Below is a small trained network, with its code and all its weights. Each question gives an input and a target symbol and asks what happens when units are switched off, that is, made to give their printed mean instead of their output.

import numpy as np


def w(rows, s, z=0):
    codes = np.array(rows[::2]) - 128.0
    scale = np.full(codes.shape[1], s)
    scale[-1] = z or s
    return codes * scale


def f(y):
    return np.maximum(y, 0)


def softmax(a):
    e = np.exp(a - a.max(-1, keepdims=True))
    return e / e.sum(-1, keepdims=True)


def log_softmax(a):
    a = a - a.max(-1, keepdims=True)
    return a - np.log(np.exp(a).sum(-1, keepdims=True))


def net(x, mask):
    ids = ['Ξαβεημτφω'.index(c) for c in x.split()]
    T = len(ids)
    res = E[ids] + P[:T]
    r = res
    for j in range(2):
        rows = slice(3 * j, 3 * j + 3)
        q, k, v = (r @ M[0][rows].T for M in (Q, K, V))
        z = softmax(np.where(np.tri(T) > 0, q @ k.T / 3**0.5, -1e9)) @ v
        o = O[0][rows]
        res = res + np.where(mask[j], z, o[:, -1]) @ o[:, :-1]
    y = f(res @ A[0][:, :-1].T + A[0][:, -1])
    res = res + np.where(mask[2:6], y, B[0][:, -1]) @ B[0][:, :-1]
    return log_softmax(res[-1] @ U[:, :-1].T + U[:, -1])


Q, K, V, O, A, B = {}, {}, {}, {}, {}, {}
E = w([
[65,107,150,53,75],'Ξ',
[188,228,156,232,117],'α',
[167,187,101,50,37],'β',
[113,153,102,148,148],'ε',
[116,6,144,210,52],'η',
[132,158,53,151,189],'μ',
[143,158,198,121,209],'τ',
[70,135,179,60,87],'φ',
[214,88,173,114,17],'ω',
],0.019)
P = w([
[10,183,124,182,82],'0',
[156,92,104,83,161],'1',
[119,188,128,115,159],'2',
[40,231,137,180,97],'3',
[191,28,126,101,175],'4',
[186,100,124,92,190],'5',
[139,187,128,105,166],'6',
],0.011)
Q[0] = w([
[137,102,90,188,118],'H0',
[205,137,164,102,132],'H0',
[167,9,145,89,137],'H0',
[36,203,104,103,162],'H1',
[151,126,154,61,180],'H1',
[192,173,117,122,133],'H1',
],0.014)
K[0] = w([
[150,105,97,140,78],'H0',
[253,134,118,95,209],'H0',
[134,72,124,91,155],'H0',
[20,229,158,119,143],'H1',
[134,147,134,51,190],'H1',
[206,222,100,104,139],'H1',
],0.015)
V[0] = w([
[150,241,90,78,205],'H0',
[7,120,159,179,210],'H0',
[171,187,104,111,96],'H0',
[132,143,125,93,254],'H1',
[140,102,20,82,150],'H1',
[153,175,4,196,84],'H1',
],0.0088)
O[0] = w([
[196,118,124,145,63,249],'H0',
[112,60,64,107,112,253],'H0',
[151,138,148,138,84,146],'H0',
[82,157,110,152,6,183],'H1',
[101,219,107,108,145,23],'H1',
[197,178,130,52,139,123],'H1',
],0.011,0.0044)
A[0] = w([
[77,65,177,30,55,111],'N0',
[120,142,253,61,112,2],'N1',
[95,57,215,182,170,179],'N2',
[112,3,106,168,191,83],'N3',
],0.0076,0.0032)
B[0] = w([
[89,160,255,65,232,206],'N0',
[85,46,53,119,98,155],'N1',
[180,121,67,110,79,246],'N2',
[139,212,82,203,128,254],'N3',
],0.0094,0.0078)
U = w([
[62,117,141,99,173,252],'Ξ',
[164,157,187,167,168,124],'α',
[129,149,81,50,68,69],'β',
[114,113,114,122,156,101],'ε',
[135,94,95,166,175,97],'η',
[104,181,144,150,145,15],'μ',
[90,87,113,182,60,159],'τ',
[116,71,91,85,138,162],'φ',
[177,11,105,89,155,143],'ω',
],0.011,0.0049)

Each question gives the input, a string of symbols that net reads in full, and the target symbol t.
The units are the heads (3 rows each of Q, K, V and O) and the neurons (one row each of A and B). Each row of codes is followed by its name. A weight is (code - 128) times the scale printed after its matrix; where a second scale follows, it is the last column's (O, A, B and U).
mask holds one flag per unit, heads first, then neurons. A switched-off unit (its flag False) gives its mean, the last column of its rows in O or B, instead of its output. The means were averaged over made-up inputs and are rounded, as every weight is.
A unit's drop is (log p(t) with every unit on - log p(t) with that unit switched off) / (log p(t) with every unit on - log p(t) with every unit switched off).
The circuit of an input: a set's keep is (log p(t) with only the set's units on - log p(t) with every unit switched off) / (log p(t) with every unit on - log p(t) with every unit switched off). Starting from all 6 units, units are removed one at a time, each time the one whose removal leaves the highest keep (on an exact tie, the one counted first), for as long as the keep stays at least 0.8.
circuit, biggest first: the units of the circuit, biggest drop first
k most important neurons: the k neurons with the biggest drops, biggest first
heads that matter: for each layer, one digit per head in row order, 1 if its drop is at least 0.15 and else 0, layers parted by /
drop when u is switched off: that unit's drop, to one decimal
input η φ ε μ, target Ξ: heads that matter -> 10
input η α φ ε, target Ξ: circuit, biggest first -> (H0)
input ε η η β μ, target Ξ: heads that matter -> 11
input η τ β μ α μ μ, target β: 2 most important neurons -> (N0 N3)
input τ ω μ μ, target τ: 2 most important neurons -> (N0 N2)
input φ μ μ, target η: circuit, biggest first -> (H1 N3 H0)
input α Ξ μ α α β ε, target ω: heads that matter -> 01
input τ τ τ μ μ μ η, target η: heads that matter -> 11
input μ ω β ε, target β: heads that matter -> 11
input ω α μ, target μ: circuit, biggest first -> (H0 H1)
input φ β β τ φ ε, target α: 2 most important neurons -> (N2 N1)
input μ φ μ μ, target β: drop when H1 is switched off -> 0.9
input α μ μ, target ω: drop when N2 is switched off -> 0.0
input τ μ η α ω ω ε, target ω: drop when H0 is switched off -> 0.1
input η τ μ μ ε, target τ: most important neuron -> (N0)
